Below are the code and all the weights of a small trained network. Each question names an input and a class and asks about switching units off, where a switched-off unit gives its printed mean instead of its output.

import numpy as np


def w(rows, s, z=0):
    codes = np.array(rows[::2]) - 128.0
    scale = np.full(codes.shape[1], s)
    scale[-1] = z or s
    return codes * scale


def norm(h):
    return h / np.sqrt((h * h).mean(-1, keepdims=True) + 1e-5)


def f(y):
    return y / 2 * (1 + np.tanh(0.7978845608 * (y + 0.044715 * y**3)))


def log_softmax(a):
    a = a - a.max(-1, keepdims=True)
    return a - np.log(np.exp(a).sum(-1, keepdims=True))


def net(x, mask):
    res = np.array(x, float).reshape(1, 7) / 4 @ E
    u = 0
    for l in range(2):
        y = f(norm(res) @ A[l][:, :-1].T + A[l][:, -1])
        res = res + np.where(mask[u : u + 11], y, B[l][:, -1]) @ B[l][:, :-1]
        u += 11
    return log_softmax(norm(res)[-1] @ U[:, :-1].T + U[:, -1])


A, B = {}, {}
E = w([
[127,130,129,132,126],'x0',
[126,125,128,125,129],'x1',
[25,176,142,84,12],'x2',
[128,129,128,131,127],'x3',
[190,63,167,112,21],'x4',
[254,191,36,144,98],'x5',
[130,131,133,128,127],'x6',
],0.009)
A[0] = w([
[128,41,188,118,114,56],'0.n0',
[138,200,119,94,130,9],'0.n1',
[204,150,98,132,75,87],'0.n2',
[157,143,175,170,56,147],'0.n3',
[249,135,58,186,163,15],'0.n4',
[180,45,190,133,107,108],'0.n5',
[143,212,88,106,72,5],'0.n6',
[91,224,79,48,128,146],'0.n7',
[113,131,134,132,249,91],'0.n8',
[65,140,137,98,52,184],'0.n9',
[120,149,14,98,67,10],'0.n10',
],0.011,0.0028)
B[0] = w([
[131,162,110,174,107,197],'0.n0',
[109,138,80,173,108,134],'0.n1',
[156,144,132,81,119,199],'0.n2',
[178,80,103,120,138,176],'0.n3',
[8,105,119,89,106,253],'0.n4',
[126,130,85,228,105,206],'0.n5',
[163,157,150,199,147,176],'0.n6',
[103,129,90,191,167,205],'0.n7',
[172,119,207,102,135,244],'0.n8',
[152,137,83,77,128,236],'0.n9',
[171,152,167,157,136,174],'0.n10',
],0.013,0.0061)
A[1] = w([
[136,94,148,206,132,102],'1.n0',
[99,83,14,112,89,114],'1.n1',
[143,118,44,139,185,114],'1.n2',
[133,169,215,128,76,81],'1.n3',
[25,113,64,107,184,88],'1.n4',
[101,52,129,144,81,146],'1.n5',
[219,144,177,131,48,76],'1.n6',
[156,149,122,62,131,105],'1.n7',
[30,186,111,86,194,2],'1.n8',
[168,71,108,84,10,106],'1.n9',
[106,55,102,79,12,75],'1.n10',
],0.011,0.0069)
B[1] = w([
[123,151,78,157,83,169],'1.n0',
[101,99,199,140,190,250],'1.n1',
[102,90,169,81,121,159],'1.n2',
[147,129,153,56,220,125],'1.n3',
[255,170,112,82,76,253],'1.n4',
[142,161,138,223,104,205],'1.n5',
[115,169,75,8,127,184],'1.n6',
[110,196,92,137,109,131],'1.n7',
[221,151,77,30,54,207],'1.n8',
[81,100,207,86,194,246],'1.n9',
[106,112,179,157,225,238],'1.n10',
],0.0094,0.0051)
U = w([
[84,59,236,113,205,45],'0',
[163,170,87,8,108,86],'1',
[108,142,61,237,87,254],'2',
],0.016,0.0034)

Each question gives the input, the list of numbers given to net, and the class t.
The units are the neurons (one row each of A and B). Each row of codes is followed by its name. A weight is (code - 128) times the scale printed after its matrix; where a second scale follows, it is the last column's (A, B and U).
mask holds one flag per neuron, layer by layer. A switched-off neuron (its flag False) gives its mean, the last column of its row in B, instead of its output. The means were averaged over made-up inputs and are rounded, as every weight is.
A unit's drop is (log p(t) with every unit on - log p(t) with that unit switched off) / (log p(t) with every unit on - log p(t) with every unit switched off).
unit that matters most: the unit with the biggest drop
k most important neurons: the k neurons with the biggest drops, biggest first
k most important neurons of layer l: the k neurons of layer l with the biggest drops, biggest first
drop when u is switched off: that unit's drop, to one decimal
input [-3,2,6,0,-5,1,8], class 2: 4 most important neurons : 0.n7; 0.n6; 0.n4; 0.n1
input [1,3,-4,7,-8,1,-5], class 1: 2 most important neurons : 0.n4; 1.n8
input [8,4,4,5,0,-2,5], class 1: 4 most important neurons : 0.n5; 1.n4; 0.n7; 0.n8
input [4,-2,-5,0,1,0,7], class 2: 4 most important neurons of layer 0 : 0.n5; 0.n9; 0.n3; 0.n2
input [3,-3,3,3,0,-4,2], class 1: 2 most important neurons : 1.n4; 0.n5
input [-1,-8,1,-5,-5,7,5], class 2: most important neuron : 0.n6
input [-4,5,-3,-7,1,5,4], class 0: 4 most important neurons : 0.n4; 1.n1; 1.n10; 0.n7
input [7,-2,-6,-7,-8,2,-3], class 1: 2 most important neurons : 0.n4; 1.n8
input [-3,2,0,-2,8,4,8], class 0: 2 most important neurons : 1.n9; 1.n10
input [4,8,1,4,0,-5,7], class 1: 2 most important neurons : 0.n8; 0.n3
input [7,-3,-3,-3,8,6,3], class 0: drop when 0.n4 is switched off : 0.9
input [-6,-4,4,-7,-4,3,-3], class 2: drop when 0.n5 is switched off : 0.0
input [3,6,7,3,-1,5,0], class 2: drop when 0.n8 is switched off : 0.1
input [-1,5,1,5,-7,-4,8], class 1: unit that matters most : 1.n8
